The same points and some others measured another way (B), then each row and its match in B
B:
1: [  14  217   -9  273 -300 -489 -134  183  248  155  310  157 -378 -137
   79 -362 -126 -170  109 -256 -194  126 -245   58   67  -76  141   -9
   87   26 -433]
2: [ -70  101  171  139 -120  122 -110   20  240  -87  226   13 -205  115
   19   28 -188 -130 -320   99   62  -22  324  -20 -115   69  265   45
  -31  114 -128]
3: [ 380 -284  141  134 -209 -329 -180   10  -42 -104   48 -113 -293  -23
   12   26  180 -329 -131 -327 -244  -55 -110  378  555 -191  328 -392
  244  -91 -154]
4: [  42  -35  -59 -154  215  -95  106 -150  187  -65 -159  -86  -53   30
 -271   16   -4  377 -201 -112   24    4  128 -121  102 -419 -227  176
 -166 -274  169]
5: [ -50  197 -198  129   54 -206  170   79  263   26 -329 -151  -23   89
  -49 -138 -270  344   49   99   97  162  -94 -250    1 -340 -236  345
 -133   56  121]
6: [ 242   87 -359  231    8  -62  -88 -330  148   66 -736   38 -312  127
  -19 -243 -202 -136  407  353  103 -246 -373   63  290   52  -48  -49
   92 -349   50]
7: [  27  -26  -78  191 -171  246   64  -32  301  122 -271   14   21  305
  135 -345 -111 -110  285  296 -134 -168   50 -183  -53 -269 -378   -8
 -190  452 -238]
8: [ 337 -305   31  526 -118  126 -353  -35  -55 -222 -330 -173 -219  164
  228 -225  -96 -524  169   49 -201    4 -224  236  523 -115  242 -158
   13  130  -27]
9: [ 319 -183  -12 -490  324  172  133 -372  -58  249 -445  238  -30  173
 -205  237  448   49   55  -65 -199 -353  211   59    9 -102  -24 -290
  149 -168   62]
10: [  28  475  -49 -284  108   20  281 -103  492  355  -72  244  -67  111
 -313   36  -63  372 -115   21   57 -240  228 -301 -429 -163 -151   94
 -177   82 -123]
11: [-545  117    3 -352  174 -159  222  230   -6  121  221  157  166   40
  112   17   53  418  -44  -41 -136  397  369 -344 -528 -128 -223  498
   69  169  -17]
12: [-277   47  -72  151   54  183   15   21  122  117 -154   97  -54  233
  196 -167 -214    7  130  290   80  159  240 -275 -325   41  -75  353
  -31  205  -81]
13: [ -38 -321  184  251  -47    6 -226  245 -159  155  182  112 -159   76
  398 -189  158 -386  112 -208 -315  291  141   34   23   17  293   24
  159  391 -244]
14: [ -60  204  217    0   70   75 -116  169   -5  147  267  332 -100   66
  130   37   50 -245  -25 -203 -304  202  204  -38 -397  129  414   86
   98  336 -266]
15: [ 415   56  110   60 -297  -52 -118  128  183  368  -67  148 -233   37
  191 -150  284 -410  169  -57 -389 -384 -144  206  242  130  312 -536
  175  484 -248]
16: [ 137  344  106 -153  -78 -198   -8   94  138 -198   73  -16  -11  -29
 -144  173  -13    8 -218 -112 -287  -53  -58  141   52 -117  216 -113
   50   91   28]
17: [ 312 -238  -31  -28    0   80    4 -353  149  -24 -324   -6 -175  200
 -195   -4   78  -87  -23   27  -18 -317   89  110  284 -279 -117 -259
   -8 -229  -94]
18: [  94  160 -126 -166  174 -110   86 -127   75  233 -220  331  -56   65
 -107 -171  106   59  340 -174 -315   10 -132 -109 -185 -253 -188   53
  -10  -24 -227]
19: [ -81 -169 -115  264   24 -102 -149 -118  124  -54  -55   -3 -285   22
   16 -332 -172  -17   76  -24   51  134  -23  -59  169 -214 -126  221
  -91 -286 -102]
20: [ 102  235  194 -289    0 -300    9   35  -16  235  249  320 -284  -32
  -81  397  189 -137 -271 -284 -108  -19  235  189 -243  301  650 -210
  451  -91 -221]
21: [  84  165  173   52 -166 -279  -96  264  132   46  222  -57 -238  -87
   85  122   21  -78 -310 -154  -93   39   66  126  122  118  488  -94
  186  174    5]
22: [ 202  166   -4 -374  -35 -294   91 -157  148 -135  -26   52  -43  -40
 -318  114  160  129 -117 -180 -304 -216  -78  172  166 -312 -101 -239
   72 -243  -50]
23: [ 287   81 -210  169   22 -254   91  -73  153  334 -556   -5 -313  114
   -6   12 -101   32  139   72  199  -82 -146  -20  149   29  202  -28
  207 -105   22]
24: [ 528 -193  -85  395  -69 -256 -100  -56  -16  243 -510  -40 -378  130
   92  -47    9 -339  211 -163  -16  -17 -286  198  433  -79  390 -248
  269   -6 -132]
25: [-184   50    8 -255  354   71  141   25  112   26  -77  -12   96   54
 -127   87   28  463 -222  -62   -7  167  322 -290 -208 -274 -155  396
 -184   -1  278]
26: [-233   76   26 -241  295  255  -18  -23    0  -34  -24  195  142   90
   20  -83   77  133   66   32 -295  133  218 -214 -317 -134 -174  301
 -155  129   74]
27: [ 189   18  -70  413  232    9  -55  -28   91 -127 -426 -191 -152  168
  -68   12 -348   73  -89  -49  177  279  -48 -121  135 -301  192  340
 -153  -56  193]
28: [ 287  -69  224   88 -202 -228   -3  351  110  407  188   57 -161    3
  193  -52  295 -193  -44 -392 -337    7   61   69  115 -128  334 -281
  146  602 -279]
29: [ 568   31   64 -116   97 -228  -38  -16   12  179 -258   79 -167  -51
 -141  116  322 -109   10 -399 -366 -178 -217  230  349 -190  324 -361
  135   33   30]
30: [-180   64   83 -208  -42 -485   23  290 -146  263  261  188 -179 -107
  218  152  215    1  -58 -246 -177  276  124   71 -164  236  412   43
  485   60 -138]
31: [  64   40   69  381 -123 -155 -250  166  -56 -145    8  -10 -215   43
  219  -93 -176 -368   61  -71 -189  266 -148  149  127   51  416   49
  171  135 -131]
32: [ 291 -152  107 -413  574  412   69 -354    7  186 -311  243   20  158
 -320  230  370  171 -139 -238 -175 -190  373 -119 -128 -276    6  -26
 -172 -124  169]
33: [-238  107   16 -266  354  -35  114   64 -187   51  -98  211  116  127
   41  208   56  180   34 -102 -167  389  241 -187 -441  -51   88  377
  163   62   44]
34: [ 676  -73   73  415  -68  -29 -268 -115   95 -173 -378 -188 -324   84
 -101   33  -79 -403  -95 -156 -110 -180 -287  332  628 -179  481 -346
   12  -44   62]
35: [  92  596   83 -299  -70 -227  195  177  227  171   31  170   -6   41
 -120  310    6  112 -174  -39 -185  -91   67  -15 -328   93  313  -88
  194  307  -71]
36: [-223  127  -81 -165  209  -37  113 -109  166  -10   28  178   23   57
 -172 -171  -76  299   46 -105 -134  167  130 -263 -291 -390 -376  353
 -201 -138 -120]
37: [ 264  244  138  101  286  -34 -106   23   43 -123   -5  136  -65   14
 -215   61  -86  -30  -97 -460 -320  267  -92  -14  -73 -368  282  164
 -171   44  -42]
38: [ 477   61  153  394  122  -15 -309   -6    1 -324 -123  -51 -188   28
 -127  -10 -143 -325  -91 -390 -310  184 -269  207  328 -329  447  -30
 -141   12    2]
39: [-232  173  -16 -361  347 -137  127  -41   79  116  142  268  -14  -58
 -210   -9   89  406  -80 -278 -152  230  210 -249 -365 -260 -166  374
  -93 -222  -11]
40: [ 388  277  262  -94  -69 -164    6   75  223  245  243  247 -223   10
 -196  193  155 -165 -248 -440 -263 -138  101  121 -104  -87  470 -319
   99  234 -333]
41: [  75 -148   36  -31  365  571   35 -248  -68   75 -459  214  109  431
   20   87   23 -141  165  141 -105   30  347 -196 -343 -139  -29  143
  -83  237  -49]
42: [-238 -137 -187   39  147 -149    8    3  -99   21 -341  -94 -127   78
  191    1  -92  157   56  222  188  242   96 -102   43   99   45  344
  221 -210  241]
43: [ -80  196 -144  -19  125 -115   67   84  -77 -121 -387   -5  130  121
   91  -11 -123   91  246  121 -228  248 -165  -86  -95 -151  -81  265
   80  136  122]
44: [ 307  178   25  -15  -99 -605  -10  128   76   22   41  -23 -245 -165
 -139   90   78   21 -131 -418 -232   60 -275  229  303 -196  322 -171
  222 -136  -58]
45: [  82   28   34 -307  298  156  189 -187  119  398  -88  439    9  192
 -182  -41  236  106  165 -263 -265  -30  272 -243 -449 -325 -211   47
  -95  131 -334]
46: [ -76  297  -59  122    2   81   21  -83  407  -51  -55    8 -135  113
 -152 -135 -336  162 -135  179  131  -48  118 -206 -154 -161 -104  243
 -246  -26  -21]
47: [-246 -179  264 -211  222   82  -45  211 -189   77  371  233  108   40
  184    1  294  -22  -54 -357 -446  383  387 -136 -330 -171   73  225
   25  343 -154]
48: [-194  238  -17  -98   61  228   60 -125  293 -151  -76   11   15  182
 -121    9 -228  180 -165  313   68  -97  284 -188 -247  -77 -162  225
 -183   -1   69]
49: [ -32 -234  -61 -161  390   86   46 -229   23  140 -197  121 -111   86
 -139  -41  132  259  -39 -146   32   75  263 -196  -56 -274 -172  249
 -107 -300   89]
50: [ 212  191  -26   65   38   89   10 -133  338  325 -212  136 -309  113
 -111  -16  -64  -15  -82   88  150 -270  129  -87  -62   93  215  -65
  -30   15  -67]
51: [  89  281   39   29  -20 -439   -1  105   93  -21  171  160 -146  -71
 -144  -46  -78    2    8 -417 -291  259 -178   34  -74 -305  142   85
   60  -36 -277]
52: [  59 -445   44   44  129  429 -169 -367  140   20  -27  185 -156  182
  -61 -385  149 -185  116  -41 -184 -201  263  -78   94 -355 -360  -47
 -298 -123 -245]
53: [-142 -141  -23 -181  317  132   75   -9 -164   64 -230  142  164  185
  104  -23  152  102  204  -49 -278  257  179 -189 -237 -231 -178  270
   13  173   29]
54: [  57  -80 -232   23  107 -257   86 -137  129  -32 -380 -135 -128   36
 -132 -134  -76  286   67    2   58   39 -123  -80  270 -377 -275  170
  -52 -320  148]
55: [  99 -199  358   35   31  124 -264   18  -78 -378  407   42  -30   47
  -43   21  120 -313 -255 -409 -471  169  210  183  108 -346  208  -79
  -96  109 -191]
56: [ 330  259  135   18    8  -11 -134   27   -3    9 -135  135 -161   72
    2  218   43 -320  -47  -82 -255  -80  -67  215   16  177  583 -228
  215  171  -34]
57: [  27   77  187   63 -112  -93 -262  -48  143  -94  429  209 -333  -82
  -63 -110  -15 -278 -190 -236 -211  -22   91  163   18   19  296  -99
   27 -166 -297]
58: [-230  421  158 -168 -165 -118  -26  244  264  -32  487  178  -22  -79
   15 -101  -24   38 -153  -65 -341   28  120  -66 -288  -11   49   72
  -52  294 -195]
59: [ 129  320  -21  -41  218  146  130 -128  326   28 -160  166   55  161
 -301 -105 -149  214   30 -131 -175   -7   35 -259 -274 -493 -260  191
 -369  129 -117]
60: [ 543   64  -18 -197  139 -209  -84 -176 -183  239 -470  235 -286    9
  -59  305  339 -306  133 -178 -250 -233 -223  357  245  252  613 -452
  481 -195   38]
61: [ -83  217 -105  -95 -109  179  158  -50  353  167 -219  102   52  229
   29 -206  -70   77  182  360 -101 -257  114 -221 -225 -107 -347   15
 -127  334 -145]
62: [ 491  -71   47  619   45   -9 -269  -29   29 -192 -330 -133 -279  139
  -21  -85 -266 -372   24 -245  -86  190 -269  145  379 -297  417   -2
  -84   35  -53]
63: [  26  126  194 -269   84  -78 -151 -133   87  -89  429  325 -194 -108
 -231    1  175  -89 -202 -371 -364  -43  150  125 -105 -123  145  -94
  -17 -248 -243]
64: [  65  205   91  143  -69 -368  -46  301  105  195   98  -42 -289  -87
  109  143  -63    5 -256 -174   54  186   37   36   39  162  582   73
  237  132   48]
65: [ 448  -86  -39  590 -171   -1 -256  -51  -17 -286 -528 -232 -226  229
  142  -46 -287 -517  139  134  -68   15 -329  282  499  -77  388 -176
  126   96    4]
66: [ 212  -19   41  108  175 -284 -158   24  -76  289  -76  169 -437  -81
   31  116   96 -138  -85 -329   25  157   -2  116  102  198  638   -1
  304 -226   -4]
67: [ 398  -50  -70  285 -194 -200 -132   99  104  179 -436 -189 -319   28
  186  -49   36 -233   65  114   -8 -216 -254  214  529  149  384 -299
  238  143  142]
68: [ 380 -117   16  397 -187  -20 -320   35  -26  -56 -291  -68 -258   68
  250 -190    9 -533  220   40 -283 -102 -315  293  487   65  371 -297
  147  193  -43]
69: [-193  139   65 -407  263  199   93 -219  179  177  197  454   -1   96
 -213  -79  150  165    1 -140 -239  -52  376 -243 -522 -195 -265  161
 -161  -66 -272]
70: [ -98  -35 -190   22  194  -39   35 -179  125  153 -254  133 -171   92
  -52 -211  -86  161  172   40   66   78   47 -195  -90 -170 -210  273
  -59 -243  -47]

[ 172  -41  -53 -122  -37   30 -146  -60   26   34 -128  -25  -45  167
    8   39  162  148   42  -24  -23 -121   59  158   31  -60   35  -87
  194   89  146  -62  -71] -> 30
[ 183    6   -1  -52   23  153 -116  -12   40   43   -4  -22  -17   36
   36  -15  160   43  -60  181  -92 -206  -70  153  168   75  -55   -1
  291  124   17  -48  -59] -> 70
[   6   63 -126   73   13  103  -97   23  -30   38   47   39   34   53
  -29    1    1   -4  -66   23   30  -92  -25   89  126   16  -61  170
    3   65 -117  -65  -31] -> 69
[  77    2  -39  -31   -5  142   -5    6   19   -5   33  -37  -87 -111
  -23  -23  109   -7  -90   70   14  -66   -4   93  206   44  -59    8
  113  109  -66  -20    2] -> 36
[  -7   47    2  102   15   91  -17  -15 -112 -158   -9    0  -94   14
   16  -41  130  -48   55   10  -95  -43  -12   44   43   71 -134   71
  -33  106  -83  -12  -36] -> 37
[  79  -35 -135  -11  -61   10   26 -141   92    0  -76  -69 -134   40
   45   33  110   61  119 -150   51   20   86   95   -5  -21   91 -120
  -42   31  104    5  -64] -> 11
[ 119  -13  -99   84  -42   25  -89 -156   62   92 -100   -6 -113  115
   73  -39   99  100  159 -133  -43   14  108  214  -61   31    2  -30
   26   89   65  -71  -54] -> 33
[ 302  -72  -48  -88  -56  102 -195 -196  -79   46  -43  -51   31  142
  157    1    5  204   24  155 -284 -159    4  115 -180   62   45  157
  226  236   64  -81 -173] -> 66
[  -5   21    6  128  -29   82   47  -20  -43 -105   40   -6 -101 -102
   23  -64   81  -80   63  -49  -67   31   46   58    3   63  -92   85
 -114   51  -90   -2    2] -> 38
[ -43   69 -103  -37   30  -26  -33   17 -121 -323  -83  -14   27  304
   -9  187  217  -26  142  -93  -33 -162  -92 -132  -33  -92   55  -57
 -107  -53  136   67 -177] -> 28
[ -53  -14 -170  106   -2  -63    1 -231 -174 -207   -6  -99 -245 -137
   51 -126  -67 -144  165 -230   20  103  177   10  -12  122  -36    7
 -210   17 -194  -36  -42] -> 27
[ -13   76  -28  211  -48   25  -81   -1   33   58 -118  106    8  298
   52    9  124  127  159 -101  -41  -13    6  162 -138  -57  -77  121
 -126   73   82  -51  -53] -> 41
[ -39 -116  -62  -97 -168 -143   74 -225  -73 -154 -122 -163 -151   33
  132  -53 -158  107   64  -69  135  -21  107 -110 -216  -86  147   16
 -202   32   62   53  -95] -> 64
[ 217  -24   -8  -47  -37  -10 -103  -75   98  165   24 -111 -137 -198
  188 -213 -139    6 -114  206   88 -171    3  118  183   96   33  107
  212   -4 -126 -142  -47] -> 6
[ 154   -3   43 -102    4  191  -46   88   -8  -10   16  -15  -66 -109
  -61    1  215   46 -136  143  -62  -98  -22  125  256   17 -110   -1
  249  171  -32  -48   16] -> 19
[   0   58    9  -90   98   91 -106  122 -163 -181  -41  -19 -167  -89
 -137  -59  218  -82 -118   51   81 -102    7   69  430   19 -219  -71
  202  105 -165  -86   51] -> 51
[ 349  -28 -256  132  -84  100  -65 -326  172  141  213  -48  235  129
  333  122 -166   -4  194   62 -389 -192  -90   24 -476  178  352  297
  -74  -63  125   36 -338] -> 40
[-340  -43  215 -189  -58  114  -20  243 -213 -230 -215   53  -53  183
 -362  -10  276  125 -249   74  294 -155   39   81  331 -230 -332 -147
  155  258   31   81  235] -> 49
[  10  -33  -36  -53  -73 -144   -6  -76   -4 -148  -60 -102  -89   32
   96  -46  -31  -59   93  -83  117 -123   63  -50  -55  -53  127  -40
  -96 -158   63   10  -88] -> 67
[  82 -145 -100 -185 -114   14   37 -176  -50  -57   56 -169 -136 -268
   17  -78 -148  -14 -109   -1  100  -30  153  -13   49   18  110   11
   16   60  -86    9   -8] -> 44
[  94   -8 -142  -13   23   30 -147 -159  -32  -22   -8  -60  -48   73
   59  -39    1  -37   43   15  -16 -178   16  100   68  101   24   -3
  131   29  -37  -48 -100] -> 24
[ 116   21  193    6  -10  142  -72  165    5 -116   18   81  108  109
  -32   49  316  -45   43   94 -224 -207  -57  111  -15  -16  -90   21
  161  -12  141   24  -23] -> 34
[  67 -141   65 -125 -171    7   30 -102  137  105 -155  -83 -142   10
   24  -74   68  194  -13   -2  139  -46  133  175  -22  -94   43 -144
  110  111  177   20   52] -> 42
[  52  -12  -55  -44    1   27 -101  -42  -96 -148   27  -26   25   56
   -9   17   61  -84   34  -15  -66 -165   27   24   10   25   12   29
   51  -24   -9   -4  -73] -> 29
[ 124  -50  -22  125 -192   72  149 -138  312  198    5  -39    6   54
  224   13   -7  147  108   35  -38  -23  -31   95 -275  -10  184   90
 -142   13  205   78  -97] -> 26
[  30  -56   23  -62 -127  -46   49  -32   12 -128  -57  -56  -19   73
   56   40   55   44   82  -71    7  -68   53  -36 -170 -110  114    0
 -119  -51  155   58  -74] -> 21
[  33    3 -192  -25  -11  -10  -44 -142  -59   21    8 -127 -192 -163
   90 -140 -192    3 -116   66  188  -42   28    3  213   67    0  123
   -5   87 -240 -103  -57] -> 18
[  97  -63 -107   -7  -89   68 -163  -94   16  130   36   41  136  117
  -26   16  -58   57   -3  -57  -51 -123  116  183 -126  -21   66  139
   58   32   43  -42  -29] -> 9
[  27    3  -60   12  -39  149  -61   69  -23   64  105   45   43 -110
 -105  -21   -4  -27 -144    6   24  -41   65  127  133   -9  -67  176
   24   75 -134  -55   54] -> 63
[  30   23  -48   64  -79  -65   34  -68   69   13 -126  -56 -149   87
  149  -51   11  124   82  -31  109   -3   -5   19  -47  -66   42   48
 -132   25   47  -37  -91] -> 12
[ 595   34 -225   40  109   93 -140 -268   52  -59  181 -115  -80 -167
  317   57  156 -160  298  -28 -540  -68  -17   68 -107  311  215   35
  173  -73   -1 -126 -344] -> 5
[  31  -10  -82  -17  -23   -6 -240  -33  -86   40  -62   48   60  202
  -57  -29  -11   46    4  -69   29 -156  103  171    4  -47  -33   92
   97   26   -4  -98  -20] -> 20
[  11   63 -190   63   31   91 -125  -83  -71  -10    7    8   41  180
   25   40   -6   26  -11   44  -21 -146  -71   47   56   49  -26  147
   16  113  -77  -38 -114] -> 45
[ -29   81 -220   88   -5 -192   19  -61  -18 -110   17  -98 -177 -114
  135  -77 -164 -152   87 -180  230   26   52 -114   77  -16  121  103
 -310 -228 -169  -94 -115] -> 61
[   3  -20  163   44 -118   15   74   82  162   46  -93   -2  -99    0
   45  -88  148   59   24   18  109  -56   28  134   22  -82  -42  -47
   -8  -21  124   16   63] -> 65
[ 146    6   54 -123   45   17 -213  -12  -75 -110 -102  -41  -17  185
   51  -30  168   18    6  170  -74 -320  -69   83  124   35  -51  -62
  323   40   68  -59 -100] -> 23
